Here is a tiny trained network, its code and every weight. The questions are about switching its units off for an input and a class, where a switched-off unit gives its printed mean instead of its output.

import numpy as np


def w(rows, s, z=0):
    codes = np.array(rows[::2]) - 128.0
    scale = np.full(codes.shape[1], s)
    scale[-1] = z or s
    return codes * scale


def f(y):
    return np.maximum(y, 0)


def log_softmax(a):
    a = a - a.max(-1, keepdims=True)
    return a - np.log(np.exp(a).sum(-1, keepdims=True))


def net(x, mask):
    res = np.array(x, float).reshape(1, 4) / 4 @ E
    y = f(res @ A[0][:, :-1].T + A[0][:, -1])
    res = res + np.where(mask, y, B[0][:, -1]) @ B[0][:, :-1]
    return log_softmax(res[-1] @ U[:, :-1].T + U[:, -1])


A, B = {}, {}
E = w([
[139,30,182,117,152,201,166,94,57,124,196,21],'x0',
[166,64,41,246,126,198,89,166,145,100,175,213],'x1',
[159,83,96,47,157,127,145,123,129,24,63,200],'x2',
[233,148,71,40,138,93,71,83,16,35,89,56],'x3',
],0.011)
A[0] = w([
[113,228,227,56,130,120,146,92,109,145,54,121,40],'neuron 0',
[51,92,204,107,135,114,188,153,175,133,164,200,139],'neuron 1',
[220,145,68,129,128,56,87,97,76,101,152,77,79],'neuron 2',
[164,228,106,145,76,56,57,146,173,150,68,186,204],'neuron 3',
[109,44,152,122,155,204,176,100,85,108,171,61,249],'neuron 4',
[164,187,113,110,161,79,4,135,62,75,144,97,41],'neuron 5',
[111,119,174,42,113,121,152,92,138,168,116,114,45],'neuron 6',
[212,68,2,181,126,210,50,172,120,156,147,162,70],'neuron 7',
],0.0083,0.0012)
B[0] = w([
[149,190,106,197,151,114,194,134,84,35,130,78,236],'neuron 0',
[30,76,123,202,209,82,87,148,137,210,137,181,223],'neuron 1',
[42,52,42,109,163,46,59,147,154,202,141,205,239],'neuron 2',
[172,70,246,63,10,147,77,51,146,60,121,162,231],'neuron 3',
[214,105,178,60,68,190,92,33,233,140,164,150,244],'neuron 4',
[156,59,76,165,170,25,188,184,235,165,151,103,235],'neuron 5',
[77,145,163,137,110,104,158,155,59,33,83,66,196],'neuron 6',
[133,213,84,187,109,191,153,134,1,120,139,31,253],'neuron 7',
],0.0087,0.014)
U = w([
[226,63,252,13,24,154,65,36,211,98,143,140,252],'0',
[4,48,70,115,228,60,120,210,215,210,153,145,127],'1',
[104,193,118,155,147,150,230,143,1,27,142,24,4],'2',
],0.007,0.0013)

Each question gives the input, the list of numbers given to net, and the class t.
The units are the neurons (one row each of A and B). Each row of codes is followed by its name. A weight is (code - 128) times the scale printed after its matrix; where a second scale follows, it is the last column's (A, B and U).
mask holds one flag per neuron, in row order. A switched-off neuron (its flag False) gives its mean, the last column of its row in B, instead of its output. The means were averaged over made-up inputs and are rounded, as every weight is.
A unit's drop is (log p(t) with every unit on - log p(t) with that unit switched off) / (log p(t) with every unit on - log p(t) with every unit switched off).
The circuit of an input: a set's keep is (log p(t) with only the set's units on - log p(t) with every unit switched off) / (log p(t) with every unit on - log p(t) with every unit switched off). Starting from all 8 units, units are removed one at a time, each time the one whose removal leaves the highest keep (on an exact tie, the one counted first), for as long as the keep stays at least 0.8.
units of the circuit, in order: the units of the circuit, biggest drop first
unit that matters most: the unit with the biggest drop
top k neurons: the k neurons with the biggest drops, biggest first
drop when u is switched off: that unit's drop, to one decimal
input [-8,7,3,-5], class 0: units of the circuit, in order : (neuron 3)
input [-5,7,0,-6], class 2: top 3 neurons : (neuron 7; neuron 2; neuron 4)
input [-6,1,1,7], class 1: top 2 neurons : (neuron 2; neuron 5)
input [4,2,-1,-3], class 0: top 3 neurons : (neuron 4; neuron 2; neuron 5)
input [-7,-8,8,8], class 1: top 2 neurons : (neuron 2; neuron 5)
input [4,0,-7,5], class 1: top 2 neurons : (neuron 3; neuron 2)
input [-7,-8,5,-6], class 2: top 4 neurons : (neuron 0; neuron 4; neuron 6; neuron 2)
input [-1,-7,8,5], class 2: top 3 neurons : (neuron 0; neuron 6; neuron 1)
input [3,-4,-1,5], class 1: top 3 neurons : (neuron 2; neuron 7; neuron 3)
input [4,6,-7,-1], class 2: top 2 neurons : (neuron 7; neuron 3)
input [6,5,-4,-4], class 0: top 2 neurons : (neuron 4; neuron 0)
input [7,-7,-5,-6], class 0: top 4 neurons : (neuron 4; neuron 7; neuron 2; neuron 5)
input [7,2,-4,8], class 1: drop when neuron 3 is switched off : 0.7
input [4,0,0,7], class 1: drop when neuron 2 is switched off : 0.5
input [-4,-8,-2,-5], class 2: drop when neuron 4 is switched off : 0.0
input [6,2,-2,3], class 0: unit that matters most : neuron 4
